[[123 114 140 123 115 128 132 129 136 114 125 138 114 123]
 [125 119 122 143 130 128 126 141 135 135 130 136 121 108]
 [118 120 122 142 123 128 132 138 135 141 132 135 115 111]
 [121 122 131 136 106 125 136 133 138 120 132 137 104 117]
 [118 122 129 142 133 128 114 136 135 123 119 136 113 127]
 [118 117 129 142 133 142 125 141 135 139 125 140 106 121]
 [114 130 129 149 121 129 132 138 135 125 136 127 104 109]
 [114 123 128 151 119 121 132 141 126 130 136 144 113 121]
 [112 131 129 116 125 127 124 131 138 127 110 155 113 133]
 [113 129 130 140 112 125 136 133 138 120 134 130 112 111]
 [116 128 125 142 123 132 132 138 134 138 137 130 113 117]] value 118

[[115 137 113 121 122 126 141 146 117 120 122]
 [133 124 134 123 129 131 121 104 126 135 139]
 [113 133 136 128 123 120 125 118 129 130 153]
 [124 131 130 137 124 127 127 127 142 107 126]
 [136 132 131 136 120 133 118 111 144 129 124]
 [141 123 122 128 132 132 130 142 126 127 106]
 [116 129 126 146 131 136 139 136 139 116 122]
 [128 137 133 135 116 114 118 142 141 129 126]
 [111 127 129 132 134 135 139 124 121 141 145]
 [120 131 135 124 125 115 124 135 123 137 144]
 [142 124 142 129 126 122 110 112 140 131 133]] value 113

[[121 126 133 134 125 127 132 143 143 143 135]
 [149 126 132 127 126 131 129 130 125 131 131]
 [121 136 134 135 138 137 135 136 136 133 132]
 [145 134 132 127 135 138 132 126 122 124 130]
 [130 135 134 130 138 139 134 130 128 128 132]
 [122 129 134 135 127 130 134 143 142 142 135]
 [136 121 124 123 117 120 123 122 120 124 126]
 [133 115 120 120 114 115 118 127 130 130 121]
 [121 132 132 134 135 133 133 137 138 136 131]] value 121

[[128 142 123 107 133 119 124 144 117 137 116 133]
 [117 137 128 141 114 134 139 113 135 139 117 136]
 [134 130 138 126 129 133 116 133 137 124 124 133]
 [121 147 137 136 131 123 126 132 122 127 141 121]
 [133 117 111 125 118 134 118 127 119 137 139 133]
 [130 139 133 121 112 127 132 122 140 120 138 130]
 [139 138 131 134 141 138 117 107 119 141 127 120]
 [118 119 146 141 132 125 123 143 131 134 121 125]
 [127 122 122 137 135 119 115 132 150 143 130 125]] value 134

[[127 128 129 127 125 130]
 [127 127 132 120 114 137]
 [125 126 136 105 114 132]
 [127 129 131 122 125 128]
 [125 131 134 123 115 137]
 [121 136 139 117 119 132]
 [123 129 138 107 117 129]
 [122 136 139 121 113 138]
 [127 129 131 124 126 128]
 [123 134 136 120 121 131]] value 125
---
[[136 113 155 142 122]
 [127 124 134 148 120]] value 148

[[142 148 141 138 157 121 122]
 [153 152 139 130 150 121 123]] value 121

[[115 142 127 121 112]
 [116 142 127 151 146]] value 151

[[149 143 152 146]
 [145 138 151 146]] value 151

[[126 109 147 108]
 [116 154 139 155]] value 139

[[117 136  99 136]
 [130 118 131 125]] value 131
---
103  151  110  131  141  108 gives 110

130  106  142  149  122  111  109
136  122  115  110  139  109  112
gives 142

104  138  133  142  105  120  107 gives 133

113   99  102  136
116  110  123  100
gives 102

142  153  123  134  107  137 gives 123

 98  112  112  106  146 gives 112

147  101  109  112  115 gives 109

130  123  104  116
150  153  123  125
gives 104

121  129  118  140  118  127  107 gives 118
---
[[130 137 113 113]
 [145 125 124 144]
 [129 106 126 118]] 124

[[117 156 140 140 103 135 118]
 [141 137 131 145 120 139 113]] 135

[[157 154 129 133 141]
 [102 100 121 100 110]] 133

[[148 156 148 137]
 [136 127 115 118]] 148

[[130 126 115 116 125]
 [112 132 139 128 151]
 [120 138 144 124 138]] 128

[[140 115 137 140]
 [120 102 141 130]
 [130 115 141 143]] 141
---
[147 140 135 120 131 152] => 140

[[127 122 129 120 125 112 118]
 [132 130 149 118 129 145 118]] => 122

[[120 129 123 115 151]
 [153 129 149 157 150]
 [121 113 111 137 124]] => 129

[[128 129 128 128]
 [103 125 141 109]] => 129

[[104 156 135 107]
 [120 151 134 144]] => 156

[[129 135 125 123 126 154 120]
 [128 134 126 122 122 158 120]
 [127 134 130 122 124 143 119]] => 135

[[128 114 120 144]
 [115 123 124 150]] => 114

[122 140 153 143] => 140
